[ 46  -2 -42  66 -51 -31  43 -10 -16   9 -39 -25 -84  -1 -39 -53  12  23
  -9  10  73 -63  47 -22   9  51 -11 -31  28 -18 -16 -80   5  59  11  34
  -7  27  15 -23  22 -19 -31] -> 7
[-10  16 -24  19  -8  27   3 -39 -34  10 -46   1  36 -28 -14  17 -36 -50
  22  21 -28 -51  -1   8  25  13  14   7 -32 -60   2   5 -19 -15 -48  10
 -12  44   8  37  17 -30  20] -> 4
[  1 -40  29 -57   7 -20 -20  11  34  -6 -19  48  61  17 -23 -16  55  27
 -31   2   6  -2  28 -28  26  16 -53  13  15  43 -18 -75  59 -51 -81  35
 -31  64  -5 -16   8  39 -35] -> 0
[ -3 -42  36 -50   9 -11 -19   8  34 -25 -13  45  39  22 -16   0  49  19
 -16   4   4 -11  26 -24  32  11 -25  12  12  26 -14 -59  53 -54 -73  40
 -24  50  -1 -23   1  46 -25] -> 1
[ 12  -1 -44  45 -74 -46  31  -4  -2  44 -33 -17 -11   5  -7 -41  19   6
 -21  15  44 -50  20 -17  17  54   4 -19  23 -21 -16 -81  12  31  -1  21
 -10   9  23  -9   9 -29 -20] -> 1
[ 23  45 -48  11  -9  14  -4 -45 -70   8 -75 -40 -14 -22 -13  11 -60  -1
  13  44 -11 -27  35   4  68  10  51  19 -15 -24  13  -2  15  -2 -52  32
  -7  44 -19   4  10  -9  38] -> 5
[  9 -47  27   6 -28  19  -6  21  22 -18 -43  -3 -57  39 -40  23  22  29
  15  49  22 -80  44 -48   2  -1 -16  17  18  33 -33 -18  11 -16 -88  59
  -1  60 -23  -3  -4  -5 -30] -> 7
[  9 -22  54 -18 -67 -11   8  20  46 -12 -16  57   9  45 -32   7  48  13
 -12 -15 -23 -34  49 -18  26   1  -8   3  26  48 -48 -20   9 -41 -57  22
 -27  53 -20 -27  -5  24 -22] -> 7
[ 31  11  15  42 -61 -44  31  -5   6  15  -6   2 -36  -2 -16 -20  11   9
 -21 -24  29 -54  28 -11   4  22   6 -56  27   3 -29 -67   4   5   8  23
  -3  36  24   3  21  10  -9] -> 2
[-11  25 -21  26 -21   7 -17 -40 -39   0 -65   0  33 -34  17  19 -62 -29
  27 -25 -32 -37 -18  48   3 -17  -2  -9  -7 -54  -6  10  -7  10 -16   4
  -1  28  -1  44  12 -18  43] -> 4
[-10  40 -22  24  -8  11 -10 -32 -36   6 -53 -22  20 -16  12  23 -62 -43
  32  -3 -29 -34 -16  35   9 -14  23  -9  -8 -47  15   7   5   3 -23  11
  -7  31   4  60  20 -34  33] -> 1
[ 39   0 -42  60 -52 -27  35 -21 -26   2 -41 -19 -94  -8 -29 -41  22  18
 -12  -1  55 -74  46 -22  12  50  -4 -33  20  -3 -21 -73  15  58  13  29
  -3  25  20 -25  21   2 -27] -> 2
[  8 -43  23   9 -20  17   3  17  28 -22 -50 -10 -76  36 -41  21  20  28
  16  45  24 -91  50 -48   4   5   7  17  18  27 -32 -26  16 -19 -93  63
  -4  53 -22   3   3  -7 -34] -> 2
[ 29   5 -38  63 -51 -27  47  -7  -9  10 -30 -16 -89 -12 -33 -54  13  11
 -11   3  65 -73  40 -22  17  51  -3 -38  19 -11 -16 -77   8  59  14  37
  -6  28  11 -12  28  -9 -28] -> 2
[ 23  46 -37  19 -12  22  -4 -58 -64  -2 -76 -37 -20 -19 -14  17 -55 -10
  26  33 -20 -38  31   4  62   5  59  13 -15 -31  10   1   2  -2 -50  30
  -5  34 -12  11  20 -20  33] -> 2
[  5 -38  35  12 -24  17   6  29  35 -21 -46 -10 -72  51 -51  25  31  26
  10  56  30 -86  46 -49   4   3  -1  15  22  37 -42 -23   7 -20 -91  54
  -1  57 -20  -2   5  -3 -33] -> 9
[ 31  -6 -45  36 -65 -47  25  -5 -10  40 -22 -17 -10   9  -8 -31  18   8
 -24  25  34 -39  10 -22  15  44   6 -19  22  -1 -32 -77  21  33  20  12
 -12  23  39 -14   6 -15 -31] -> 3
[ 15  -9 -56  29 -53 -45  22   3 -12  48 -24 -21   8 -14   0 -51  12  13
 -30  21  51 -25   7 -15  21  52 -17 -18  19 -13 -20 -92  28  39   5   5
 -11  27  28  -7  10 -25 -22] -> 3
[  3 -44  27   3 -13  13  -1  28  18 -19 -43  -7 -70  34 -42  25  24  27
   9  52  27 -93  37 -47   1   3 -16   7  16  28 -35 -27  17 -12 -90  60
   4  66 -19  -6   0   3 -30] -> 9
[-17  33 -30  29 -21  23  -8 -40 -36   0 -70  -8  25 -19  14  16 -79 -34
  42 -19 -32 -36 -14  43   8 -21  13  -4  -4 -61  -2   5  -8   3 -30  10
  -7  29  -5  60  18 -30  34] -> 7
[ 31   5 -44  65 -53 -31  48  -1  -4   9 -42 -29 -93   2 -41 -51  15  19
 -11  12  74 -70  43 -25   6  54  -6 -32  26 -14 -22 -82   9  53   0  35
  -7  27  14 -16  25 -18 -35] -> 9
[ 24  40 -36  17  -7  19 -19 -62 -70   1 -70 -38   5 -15  -9  22 -48  -4
  18  33 -19 -15  33  11  68   2  50  13 -13 -22  16  -2   4   0 -46  18
  -6  34  -8   4  13  -6  35] -> 1
[ 23  -6 -56  30 -68 -56  20   1  -7  46 -27  -5   6 -12   2 -42  26   7
 -30  17  36 -34   8 -22  20  44  -5 -15  17 -12 -22 -86  26  36  14  11
 -11  28  38 -12   8 -24 -22] -> 3
[ 18  -4 -59  42 -66 -40  26 -12 -12  42 -32 -10  -6  -2  -5 -44   9  10
 -18  11  43 -38  15 -16  21  50  -1 -20  19 -32 -20 -87  11  39  11  20
 -10  19  27 -14  10 -23 -22] -> 7
[  6 -32  40 -63   6  -7 -15  12  48 -17 -11  37  33  39 -26   7  62  14
 -20   6  -2   1  24 -34  31  15 -16  15  12  48 -30 -52  55 -58 -73  30
 -32  57   7 -19   6  47 -40] -> 9
[  6  -1 -57  33 -71 -51  27   0  -8  54 -22  -3  14 -16  -4 -59  13   7
 -32  13  43 -32  20 -17  21  65 -26 -21  15 -22 -16 -88  20  35   2  16
 -15  20  23 -12   8 -15 -24] -> 0
[  53   11  -41   67  -54  -24   62   -3   -7   15  -38  -26 -114   23
  -43  -42   14   15   -9   24   66  -68   46  -33   16   50   25  -27
   29    4  -20  -65   13   49   21   41   -6   20   20  -18   23  -18
  -30] -> 5
[ 33  22  16  37 -50 -43  31  -2  15  20   2  -4 -30   4 -19 -15  14  -2
 -21 -22  27 -46  26  -9   6  24   7 -56  24  -5 -17 -65  -2  -1   1  14
  -4  40  25   0  18  -2  -8] -> 1
[ 31  42 -39  24 -17  22  -3 -53 -59   0 -74 -44 -20 -13 -26  15 -53  -5
  23  46  -4 -33  38   4  70  13  60  22 -13 -28   5   4 -11   1 -51  35
 -10  39 -16  -1  13 -22  32] -> 4
[  2 -29  42 -16 -81 -19  13  27  46  -2 -19  68  -4  38 -28   7  43  15
 -14  -3 -22 -49  54 -30  30  -3   0   7  22  62 -46 -15  22 -35 -65  31
 -21  57 -23 -24  -4  25 -18] -> 8
[ 18  46 -38  20 -14  19   0 -54 -62  -2 -81 -38  -6 -19  -9  12 -58  -4
  16  38  -8 -24  35  12  66  19  46  15 -16 -34  13   2   5  -4 -47  24
  -9  29 -11  19  16 -18  39] -> 5
[ 23 -20  60  -8 -69  -3  16  22  50  -7 -24  45 -29  72 -44  20  60  15
  -3  13 -19 -42  50 -30  17  -9  26   6  34  72 -51 -14  14 -42 -56  32
 -23  50  -6 -26   4  16 -25] -> 6
[  2 -36  21   9 -30  17  -9  21  32 -20 -44   6 -75  37 -41  15  27  32
   8  49  24 -78  42 -44  11   3  -4  11  19  41 -43 -30  16 -16 -87  58
  -1  62 -18  -3   0   8 -29] -> 9
[  1 -39  31  12 -22   9  -1  20  26 -13 -42  -8 -60  51 -41  24  35  26
   8  54  18 -97  44 -46   1   1  -1  12  23  45 -27 -27  18 -19 -89  62
   1  56 -19  -4  -4  -5 -32] -> 1
[ 36  22  18  37 -72 -49  33   0  22  28   6  -3 -37  -2 -20 -23  14  -2
 -17 -16  28 -47  36 -17  10  29  12 -47  24  -4 -18 -56  -1   0   0  25
  -8  37  25  -5  14   1 -10] -> 1
[  9 -44  37 -54  -3 -11 -11   0  35 -14 -16  36  37  23 -15   2  35  26
 -22   1  14  13  30 -24  38  22 -29  19  12  31 -18 -54  53 -46 -81  20
 -32  57 -12 -22   2  37 -27] -> 8
[  8 -39  17   7 -27  15   2  22  29 -12 -49  -2 -56  39 -41  12  20  26
  12  54  24 -89  50 -50   8   9 -14  17  17  28 -34 -23   8 -23 -99  66
  -4  56 -17   0   1  -8 -33] -> 0
[  9 -44  36 -61  11 -13 -24   7  41 -10 -10  33  54  22 -15  -3  56  24
 -20  -1   5  12  27 -26  33  15 -24   8  11  36 -20 -58  52 -51 -68  35
 -35  60   6 -18   9  40 -36] -> 6
[ 29  -5 -48  43 -60 -40  34  -9  -4  41 -19 -16 -25   0  -6 -46  11   9
 -24  21  53 -32  15 -16  22  51   5 -24  21 -18 -27 -83  14  41  20   9
 -11  20  36 -16  10 -13 -26] -> 3
[ 26 -14  56 -16 -66  -6  20  28  44 -16 -20  46 -36  70 -45  28  53  13
  -4  10 -19 -43  53 -32  29  -4  16  18  26  66 -49  -4  17 -49 -52  33
 -21  53 -15 -25   0  16 -26] -> 5
[ 38   1 -59  67 -55 -27  40 -12 -24  20 -47 -15 -74  -4 -40 -55  14  20
 -15   9  62 -68  52 -28  12  47 -18 -32  25   3 -15 -82  13  52   4  41
  -8  32   9 -16  27 -13 -34] -> 0
[   6  -38   24   13  -31   12    0   25   30  -16  -53    5  -51   47
  -46   21   33   31    8   58   19  -89   46  -48    3    6  -12   20
   22   38  -37  -25   10  -24 -101   64   -3   52  -26   -1   -5   -9
  -35] -> 0
[ 19   0 -44  32 -61 -43  28  -5  -6  44 -27 -21  -3  -9  -4 -42  14  10
 -28  15  46 -29  13 -14  19  51  -7 -16  18 -10 -16 -82  16  35   5   9
 -14  20  21 -11   6 -25 -18] -> 3
[ -5  36 -27  24 -13  11 -16 -35 -34   7 -63 -17  37 -36  19  10 -72 -29
  26 -10 -22 -28 -15  41   8  -9  14   5  -7 -65   2   6  -2   2 -33  10
  -2  28   0  54  18 -36  46] -> 8
[ 32  -6 -36  64 -48 -26  42  -9 -18  12 -39 -23 -98 -20 -30 -54   8  17
 -10   4  70 -72  49 -26   7  47 -10 -36  20 -10 -10 -77  16  66  10  33
  -1  30  12 -11  29  -9 -22] -> 2
[ 20  50 -44  11 -12  21  -4 -50 -61  11 -76 -44   0 -24 -19   4 -45  -7
  12  45  -7 -27  27   5  68  14  48  24 -14 -19  13  -2  -4   2 -54  28
 -10  34 -18   5  10 -25  39] -> 4
[ 23 -25  42 -14 -63 -14  16  32  36 -15 -18  51 -30  53 -42  17  45  18
  -6  14 -11 -40  53 -29  37   3   9  12  24  55 -46 -15  27 -40 -53  36
 -21  55 -15 -35  -1  27 -19] -> 5
[ 26  45 -48  17  -9  24  -4 -51 -69  -3 -72 -40  -9 -15 -17  15 -56  -3
  17  44 -10 -23  36   7  75  17  49  14 -18 -26   7  -1   5  -5 -45  26
  -9  37 -12   5  16 -12  33] -> 5
[ 45  25  14  38 -54 -37  36   7  16  22   7 -11 -52  13 -28 -21   9   6
 -18  -2  33 -52  22 -11   5  23  23 -47  29   7 -29 -56  -7   2  10  32
  -5  41  23   1  12 -14  -9] -> 4
[ 40  21   6  31 -51 -42  37   1  13  15  -2  -5 -39   1 -20 -29   6  10
 -22 -26  36 -35  35  -7  17  28   1 -42  25  -6 -22 -64  11  -4   9  22
  -6  41  19  -3  24   0  -4] -> 5
[ 26  36 -30  11  -6  21  -6 -50 -60   0 -76 -47 -11  -9 -12  26 -46 -13
  19  52 -10 -25  26  -6  63   8  51  27 -15 -13  14   5   7  -4 -56  26
  -8  42  -9  15  12 -24  29] -> 3
[ 14 -12 -49  47 -68 -46  32  -2  -1  43 -32 -11  -2  -4 -11 -43  10  10
 -13  21  56 -37   8 -11  19  53  -5 -15  21 -35 -25 -85   9  37   5  14
 -12  15  28  -5  14 -36 -21] -> 4
[ 51  21   7  35 -58 -43  45  -5  16  23   3  -7 -38   8 -23 -24   8   7
 -28 -20  37 -40  33 -13   9  26  17 -51  29  -2 -26 -64   4   2   5  15
  -8  34  22  -8  19  -1 -10] -> 8
[ 10  -3 -61  30 -60 -48  24   0 -14  39 -30  -7  -8  -5  -5 -40  24   8
 -27  18  39 -44   9 -26  20  48  -5 -25  14 -17 -20 -89  33  37   7  22
  -9  30  35 -10  14 -16 -28] -> 9
[ -6  44 -25  22 -16  14 -14 -32 -35  12 -67 -22  28 -19  12  15 -66 -37
  29   2 -31 -27 -14  31   5   0   7   1  -8 -43   7  14  -2   1 -30  15
  -7  28   3  59  16 -37  34] -> 0
[-14  33 -22  29 -11  10 -13 -25 -29  -1 -61  -7  37 -27  12  13 -64 -34
  33  -8 -28 -32 -29  43   8 -21  14   3  -5 -57   1   7  -6   5 -19  12
  -4  34   3  65  22 -46  41] -> 4
[  5 -47  30 -65   5 -17 -19  18  38 -12  -3  42  43  18 -19  -6  56  25
 -30   4   5   1  25 -28  28  16 -40  14  13  51 -27 -64  64 -48 -71  28
 -31  62  -7 -30  -8  50 -38] -> 3
[ 39  21  18  27 -62 -47  29  -1  17  14   3   3 -42  -4 -18 -20  18   1
 -22 -35  23 -44  32 -15   8  23  10 -48  23   2 -23 -61   3  -7   3  22
  -8  42  21   0  22   0  -9] -> 2
[ -9  15 -38  33 -19  32   2 -29 -29  20 -47 -18  18 -19 -21  15 -51 -44
  32  21 -26 -49   0  10  13  17  22   1 -24 -54  -8   6 -24  -6 -53  16
 -16  44   3  38  18 -31  11] -> 6
[ -1 -49  25 -66   8 -15 -20   6  29  -8  -7  42  58  15  -8  -1  40  23
 -26  -5   3   5  22 -22  29  13 -41  14  10  36 -22 -62  59 -47 -74  21
 -32  61  -8 -18  -1  48 -37] -> 8
[ -9 -37  31   9 -27   8  -7  16  27 -13 -39  -3 -53  30 -30  20  26  26
   8  42  15 -89  42 -42   1   6 -11  12  17  33 -23 -22  13 -19 -87  62
   2  49 -27  -6 -11   6 -25] -> 1
[ 41  51 -28  14 -18  30  -1 -55 -65   2 -75 -53 -39  -3 -22  30 -42  -9
  25  50 -14 -18  36  -1  71  21  68  28 -15 -16  14  17 -10   2 -54  18
 -10  34 -10   3  14 -33  31] -> 2
[ 40  26   0  30 -62 -47  33   2  13  15   4  13 -33  -9 -19 -31  15   8
 -30 -25  29 -33  28  -9  18  26   1 -50  20   1 -25 -67   9   0  18  17
  -8  40  23 -10  19  10  -3] -> 5
[-10  26 -33  25  -9  27   0 -39 -33   9 -44 -12  26 -14 -15  23 -33 -57
  23  24 -32 -48  -4  11  17  22  21   5 -26 -56   7   4 -19 -14 -44   6
 -16  28   7  28  12 -26  13] -> 1
[ 39  -3 -48  62 -55 -29  41  -8 -12   6 -40 -14 -84  -7 -33 -50  19  20
 -13   2  67 -62  42 -23  19  42 -14 -26  24   2 -23 -85  13  58  10  25
  -6  34  10 -22  22 -11 -32] -> 3
[ 23  43 -46  12 -14  18 -11 -54 -59   7 -73 -37   9 -37  -9   6 -46  -5
  11  35  -8 -12  27   9  68  13  32  17 -19 -25  14 -10  -3   7 -52  11
 -12  39 -15   4  12 -23  34] -> 3
[ 14  -3 -46  40 -57 -49  20 -16 -10  42 -28 -21   5   1  -2 -36  18   7
 -23  17  43 -34  12 -15  16  50  -1 -24  18 -23 -10 -84  24  34   8   8
 -10  13  34 -10  13 -23 -21] -> 1
[ 39  16   6  34 -54 -37  27  -9   6  16   4   6 -42 -15 -17 -26   3   4
 -17 -42  25 -52  30  -5  10  17   5 -62  22 -11 -33 -71   3   3   6  18
  -4  47  22  -3  23  16 -10] -> 2
[ 16 -22  47  -6 -73  -9  16  18  41 -14 -18  54 -28  56 -41  18  42  12
  -7   2 -19 -43  60 -26  32  -1   9  10  25  59 -54 -12  22 -41 -45  27
 -24  57 -15 -27   3  37 -25] -> 5
[-15 -42  25   7 -33   9  -7  19  30 -18 -48   6 -36  19 -30   8  25  27
   8  33  16 -89  43 -37  -1   3 -30  10  15  24 -29 -29  14 -18 -93  48
   0  51 -22  -3  -3  -1 -24] -> 1
[ 23  42 -35  15 -14  18   1 -45 -59   8 -74 -44 -10 -17 -16  15 -43  -9
  14  49  -8 -27  36  -3  62  11  46  23 -14 -12  14  -2   5   3 -53  21
  -8  41 -17   8  10 -22  29] -> 3
[ 21 -19  54 -10 -61 -11  19  25  41 -14 -24  44 -34  68 -41  27  46  22
  -6  13 -13 -34  49 -26  21  -2  13  14  30  64 -45 -13  27 -42 -52  24
 -21  51 -17 -27  -3  20 -22] -> 5
[  7 -37  43 -68  22 -15 -24  11  34 -20 -13  35  53  19 -14  -5  58  23
 -26  -6   5  15  15 -18  32  17 -33  18  12  33 -18 -58  54 -52 -75  13
 -29  50  -2 -21  10  27 -26] -> 2
[ 30  -1 -51  62 -46 -26  49  -8 -21  18 -44 -33 -82  -6 -33 -51   3  18
 -19  16  67 -75  45 -25   5  53  -8 -25  25  -7 -15 -75  15  59   0  31
  -4  25  -1 -19  16 -14 -30] -> 8
[ 28  42 -34  23 -13  27   0 -54 -61   4 -79 -42 -17  -8 -23  25 -53  -6
  28  43  -8 -31  29   6  66   0  58  23 -10 -28   9   9 -12  -1 -57  27
  -6  38 -22   7  14 -31  35] -> 4
[ 17  40 -45  20  -7  24 -12 -62 -64   3 -70 -41  -9 -17 -17  16 -46 -10
  19  44  -8 -25  35   3  73  15  48  16 -18 -23  20 -12   5   6 -53  25
  -9  37 -14   0  14  -5  30] -> 1
[  5 -46  28 -52   7 -10 -21   1  31 -16 -11  45  58  19 -18 -12  54  25
 -25  -3  14   8  32 -24  38  28 -50  12  11  30 -24 -70  54 -49 -77  28
 -35  55  -1 -20   5  54 -42] -> 0
[ 31 -14  63 -21 -70  -6  14  22  47 -20 -16  48 -24  71 -43  19  67  10
 -11   5 -26 -36  53 -36  31  -2  19  14  30  79 -41  -4  11 -45 -47  36
 -28  51 -10 -35  -3  17 -23] -> 7
[ 25   1 -45  40 -73 -35  28 -12  -3  48 -40 -21 -17   8  -3 -38  16  11
 -19  22  43 -30  17 -17  19  52  17  -2  22 -18 -22 -65  -1  34  12  12
 -11  11  35  -5   8 -41 -17] -> 4
[ 46   3 -38  63 -54 -26  46 -12 -11  18 -45 -32 -95   3 -39 -45  21  19
  -8  13  65 -68  48 -30   3  51   5 -33  26  -2 -17 -73   9  57  10  42
  -6  24  20 -22  23 -12 -32] -> 6
[  0 -51  26 -59   8 -21 -15   5  36 -14 -14  44  66   5  -9 -16  38  25
 -31 -10  14   9  23 -20  33  19 -44   7  12  28 -14 -71  62 -44 -73  25
 -36  52 -12 -17   8  39 -26] -> 8
[ 14 -48  33 -68  11  -7 -17   5  31 -16  -9  42  49  27 -17   3  55  19
 -27   7   5   4  26 -35  38  18 -28  15   7  45 -21 -54  59 -53 -75  25
 -32  57   1 -22   4  41 -36] -> 8
[-10  17 -32  31 -18  27   0 -39 -34   4 -54  -1  33 -21 -15   6 -49 -42
  23  16 -28 -46   2  10  24  12  17   4 -22 -54   1   2 -24  -9 -44  17
 -16  38   2  35  22 -31  23] -> 7
[ 35  23   2  22 -50 -43  42   2  12  38   1  -6 -23 -10 -13 -28   1  -1
 -31 -14  26 -44  27 -16   9  29  13 -46  18  -8 -14 -62   8   6  -6  17
  -8  42  14  -5  10  -5  -5] -> 8
[  6 -43  34   2 -27   6   2  24  29 -17 -47  -7 -63  26 -37  25  25  25
  13  50  24 -92  36 -45  -6   1 -30  18  17  32 -34 -23  14 -16 -93  50
   3  61 -17  -2  -5 -10 -27] -> 3
